[128 = 0]
[123 191 135 162 137 129 157  77 103 132 116 138 171  83 126 151 144 130
  91 111  83 179 140 164 133 134 143 124 124  75 143 133 155 121 151 137
 135 155  47  79 141 129 103 119  87 173 167 141 117 154 169 143 101  37
 160 115] : (74)
[188 151 160 144 105  58 148  68 113 169  98 127 189 115  95 200 134  84
 133 113 147 125  94 119 138  92 120 145 132 135 139 126 197 124 158 104
 128 178 104 133 123 134 135 103 130 149 121  91 128 114 124 114  74  93
 150 164] : (66)
[182 135 122 125 111  55 167 104 113  95 121 131 198 100  82 133 128 106
  99 105 134 175 116 170 120 139 124 125 127 107 171 168 120 134 155 136
 167 145  61  91 130 126 137 138 122 181 114 181 102 140 125 154 129 118
 189 155] : (74)
[101 167 131 104 142 144 160 103 128 109 123 145 201  97  87 169 156  92
 111 101 137 155 123 189  98 113 126 128 146  85 183 137  94 125 189 134
 125 161 104  59 158 158 100  77 109 139 137 103 141 126 142 110 117  93
 140 150] : (74)
[178 130 136 119 131  28 156 123 133 134 131 130 179 127 102 169 120 119
 120 114 167 151 102 137 138 102 117 142 107 137 130 126 136 118 160 133
 142 150 112 155 129 111 136 108 123 119 119 126 109 122 122 138  86 153
 174 157] : (66)
[121 133 141 118 146 130 137 150 153 103 148 108 156 133 141 117 137 105
 156 133 135 134 109 155 105 102 126 121 128 131 147 122  98 143 152 124
 166 129 117 137 139 124 148 120 131 106 113  95 128 145 132 146 142 155
 156 152] : (74)
[ 79 172 195  97  97 168 202  81  95 112 115 157 182  96  79 217 174  42
  85  95 122 194  90 161  91  75 120 165 155 103 203 101 154 142 167 141
 148 173  40  47 105 128  96  78  19 171 109 133 140 174 130 140  92  43
 174 185] : (74)
[173 159 149 134 136  30 140  67 118 125 144 139 166 130 142 182 132 111
 117 116 133 171 113 136 162 131 119 144 129 107  96 124 105 101 134 114
 133 163  72 127 141 109 136 112 136 137 195 146 108  90 128 166  45  98
 179 124] : (66)
[149 158 142 145 157  67 156  86 135 146 133 122 209 134 113 175 141  92
 103 108 161 166 122  99 134 113 127 131 136 120 151 137 191 138 163 117
 152 158 100 114 118 140 130  95 123 130 131 137 144 137 148 146  90 101
 156 169] : (66)
[141 154 147 127 120 125 154  86 118 125 104 134 128 103 105 134 128 112
 108 121 118 152 125 141 144 126 136 116 104  74 136 149  86 117 146 126
 144 138  90 112 113 109 113 138 123 142 162 121 118 156 143 143  98 113
 159  70] : (74)
[147 147 160 104 123  67 149 104 129 131 122 121 171 126 124 181 144 112
  91 115 128 167 124 130 104 110 104 110 124 138 136 142 135 169 150 146
 157 132  91 119 115 112 106 124 111 139 136 150 103 135 130 153 128  98
 167 156] : (66)
[168 112 162 139  95   5 150  87 158  96 119 114 171 110 128 156 135 138
 112 127 124 153  99 114 145  88 105 149 181 130 124 153 159 117 140 119
 168 132  82 156 115 111 129 149 124 149 151 125  75 156 143 122 110 134
 199 161] : (66)
[107 139  91 123 174 144 124 131 137 137 154 166 186 121 114 175 143 123
 110 119  95 148 122 171 100 118 110 125 144 105 149 124 110 115 159 136
 134 153 120 126 158 131 117 110 129 117 131  92 122 115 159  98 120 150
 156 148] : (74)
[170 140 136 138 133  96 168 102 102 118 109 111 150 108 122 175 131 105
 125 120 149 142 118 117 138 109 114 177 173 152 147 107 146  47 143 129
 128 141 112 123 123 118 141  78 100 154 104 160 144 121 103 129  86  99
 136 142] : (66)
[187 127 164 169  87  89 143  76 114 174 252 111 167 136 115 163 118  86
 116 111 119 131 102 127 119  88 125 150 137 111 159 141 163 119 128  93
 156 167 117 118  98 115 111 128 150 150 140 117 110 166 131 173  65 110
 161 152] : (66)
[163 165 127 128 127  30 138 108 140 113 107 100 195 127 133 156 117 155
 128 124 148 152 114 131 162  96  93 121 136 161 133 143 181 165 157 124
 157 164 107 127 131 136 144 111 121 144 128 109 118 104 133 109 135 137
 145 136] : (66)
[139 135 162 117 120 128 164 112 132 122 132 155 180 118  86 209 135  43
 100 111 154 148 112 153  85 108 132 137 134 108 173 142  92 126 159 120
 160 165 100 132  90 114  97 100  89 130 103 140 143 163 114 155  85  97
 149 150] : (74)
